Here is a tiny trained network, its code and every weight. The questions are about switching its units off for an input and a target symbol, where a switched-off unit gives its printed mean instead of its output.

import numpy as np


def w(rows, s, z=0):
    codes = np.array(rows[::2]) - 128.0
    scale = np.full(codes.shape[1], s)
    scale[-1] = z or s
    return codes * scale


def f(y):
    return y / 2 * (1 + np.tanh(0.7978845608 * (y + 0.044715 * y**3)))


def softmax(a):
    e = np.exp(a - a.max(-1, keepdims=True))
    return e / e.sum(-1, keepdims=True)


def log_softmax(a):
    a = a - a.max(-1, keepdims=True)
    return a - np.log(np.exp(a).sum(-1, keepdims=True))


def net(x, mask):
    ids = ['ζθλσφω'.index(c) for c in x.split()]
    T = len(ids)
    res = E[ids] + P[:T]
    r = res
    for j in range(2):
        rows = slice(4 * j, 4 * j + 4)
        q, k, v = (r @ M[0][rows].T for M in (Q, K, V))
        z = softmax(np.where(np.tri(T) > 0, q @ k.T / 4**0.5, -1e9)) @ v
        o = O[0][rows]
        res = res + np.where(mask[j], z, o[:, -1]) @ o[:, :-1]
    y = f(res @ A[0][:, :-1].T + A[0][:, -1])
    res = res + np.where(mask[2:10], y, B[0][:, -1]) @ B[0][:, :-1]
    return log_softmax(res[-1] @ U[:, :-1].T + U[:, -1])


Q, K, V, O, A, B = {}, {}, {}, {}, {}, {}
E = w([
[12,189,146,176],'ζ',
[163,58,177,128],'θ',
[105,145,108,50],'λ',
[2,239,80,65],'σ',
[72,252,147,94],'φ',
[168,111,169,85],'ω',
],0.0084)
P = w([
[75,120,154,31],'0',
[156,124,79,136],'1',
[182,159,136,145],'2',
[77,97,180,73],'3',
[184,116,76,169],'4',
[173,198,142,171],'5',
[77,136,194,92],'6',
[176,93,25,167],'7',
[217,233,130,245],'8',
[7,136,144,121],'9',
],0.013)
Q[0] = w([
[159,127,3,192],'h1',
[128,137,123,110],'h1',
[102,110,123,143],'h1',
[103,122,192,97],'h1',
[77,74,60,144],'h2',
[147,188,139,161],'h2',
[140,193,160,136],'h2',
[248,131,94,183],'h2',
],0.021)
K[0] = w([
[64,105,242,61],'h1',
[139,120,124,137],'h1',
[134,111,111,125],'h1',
[166,137,65,165],'h1',
[133,113,79,33],'h2',
[110,172,141,158],'h2',
[109,165,140,191],'h2',
[91,147,254,98],'h2',
],0.021)
V[0] = w([
[74,6,26,106],'h1',
[184,113,57,46],'h1',
[164,88,171,116],'h1',
[73,167,145,185],'h1',
[205,170,114,50],'h2',
[106,128,127,109],'h2',
[199,99,163,69],'h2',
[141,102,145,163],'h2',
],0.016)
O[0] = w([
[134,152,31,8,108],'h1',
[101,223,96,113,205],'h1',
[77,135,101,117,71],'h1',
[173,76,158,139,120],'h1',
[75,181,114,207,238],'h2',
[150,106,151,147,188],'h2',
[92,74,105,178,80],'h2',
[106,120,97,89,4],'h2',
],0.018,0.0042)
A[0] = w([
[145,105,112,96,232],'n1',
[143,114,160,192,253],'n2',
[52,164,171,144,139],'n3',
[98,154,221,36,61],'n4',
[4,77,248,65,48],'n5',
[4,64,176,68,43],'n6',
[80,109,131,11,34],'n7',
[168,170,111,194,102],'n8',
],0.014,0.0054)
B[0] = w([
[112,154,77,168,143],'n1',
[96,189,108,109,251],'n2',
[181,115,185,114,253],'n3',
[78,130,94,82,191],'n4',
[87,102,215,196,166],'n5',
[170,72,85,2,155],'n6',
[178,95,103,242,174],'n7',
[145,64,87,138,231],'n8',
],0.022,0.016)
U = w([
[178,218,104,146,173],'ζ',
[38,172,87,31,232],'θ',
[2,87,108,122,137],'λ',
[71,143,188,128,57],'σ',
[120,116,168,35,34],'φ',
[127,69,118,109,1],'ω',
],0.0041,0.0063)

Each question gives the input, a string of symbols that net reads in full, and the target symbol t.
The units are the heads (4 rows each of Q, K, V and O) and the neurons (one row each of A and B). Each row of codes is followed by its name. A weight is (code - 128) times the scale printed after its matrix; where a second scale follows, it is the last column's (O, A, B and U).
mask holds one flag per unit, heads first, then neurons. A switched-off unit (its flag False) gives its mean, the last column of its rows in O or B, instead of its output. The means were averaged over made-up inputs and are rounded, as every weight is.
A unit's drop is (log p(t) with every unit on - log p(t) with that unit switched off) / (log p(t) with every unit on - log p(t) with every unit switched off).
The circuit of an input: a set's keep is (log p(t) with only the set's units on - log p(t) with every unit switched off) / (log p(t) with every unit on - log p(t) with every unit switched off). Starting from all 10 units, units are removed one at a time, each time the one whose removal leaves the highest keep (on an exact tie, the one counted first), for as long as the keep stays at least 0.8.
circuit, biggest first: the units of the circuit, biggest drop first
most important unit: the unit with the biggest drop
top k neurons: the k neurons with the biggest drops, biggest first
heads that matter: for each layer, one digit per head in row order, 1 if its drop is at least 0.15 and else 0, layers parted by /
input θ θ σ λ σ θ θ, target θ: most important unit -> h1
input σ σ φ λ ω ω ζ, target φ: circuit, biggest first -> (n3; n6; h1; n2)
input λ ζ φ ω, target λ: circuit, biggest first -> (n4; h2; n5; n7)
input λ θ σ ω λ φ σ, target ζ: top 3 neurons -> (n7; n3; n8)
input σ θ ω θ, target ω: top 2 neurons -> (n7; n6)
input ω λ λ θ φ σ σ ζ ζ σ, target λ: circuit, biggest first -> (h2; n4; n5; n7)
input θ ζ φ λ ω σ ζ ζ ω ζ, target λ: circuit, biggest first -> (h2; n4; n5; n7)
input θ ζ ζ λ ζ σ λ, target λ: top 3 neurons -> (n4; n5; n3)
input ζ φ φ λ θ φ ζ σ ζ, target θ: circuit, biggest first -> (h2; n4)
input λ λ ω λ θ θ φ θ λ ω, target ω: top 2 neurons -> (n7; n6)
input λ λ θ λ, target ζ: circuit, biggest first -> (h1; n7)
input φ ω θ φ θ φ σ, target ω: circuit, biggest first -> (n7; n6; h1; h2)
input φ ω φ φ σ σ ω ζ φ φ, target λ: circuit, biggest first -> (h2; n4; n5; n7)
input θ θ λ θ ω ω σ, target φ: heads that matter -> 01
input ω φ φ θ, target σ: most important unit -> n5
input λ φ φ λ, target σ: heads that matter -> 10
input θ σ ζ φ λ φ ω σ φ ω, target θ: circuit, biggest first -> (n4; h2)
input σ φ ω σ σ λ λ ω λ σ, target φ: circuit, biggest first -> (n6; n3; h2)
input λ φ σ σ φ φ φ θ φ φ, target ω: circuit, biggest first -> (n7; h2; n6; h1)
input θ ζ σ ζ ω σ ω φ ω λ, target σ: circuit, biggest first -> (h1; n5)
input σ ζ σ, target θ: most important unit -> h2
input ζ ζ θ λ θ ζ θ ω θ, target θ: heads that matter -> 01
input θ λ λ ζ, target ζ: top 4 neurons -> (n7; n3; n5; n8)
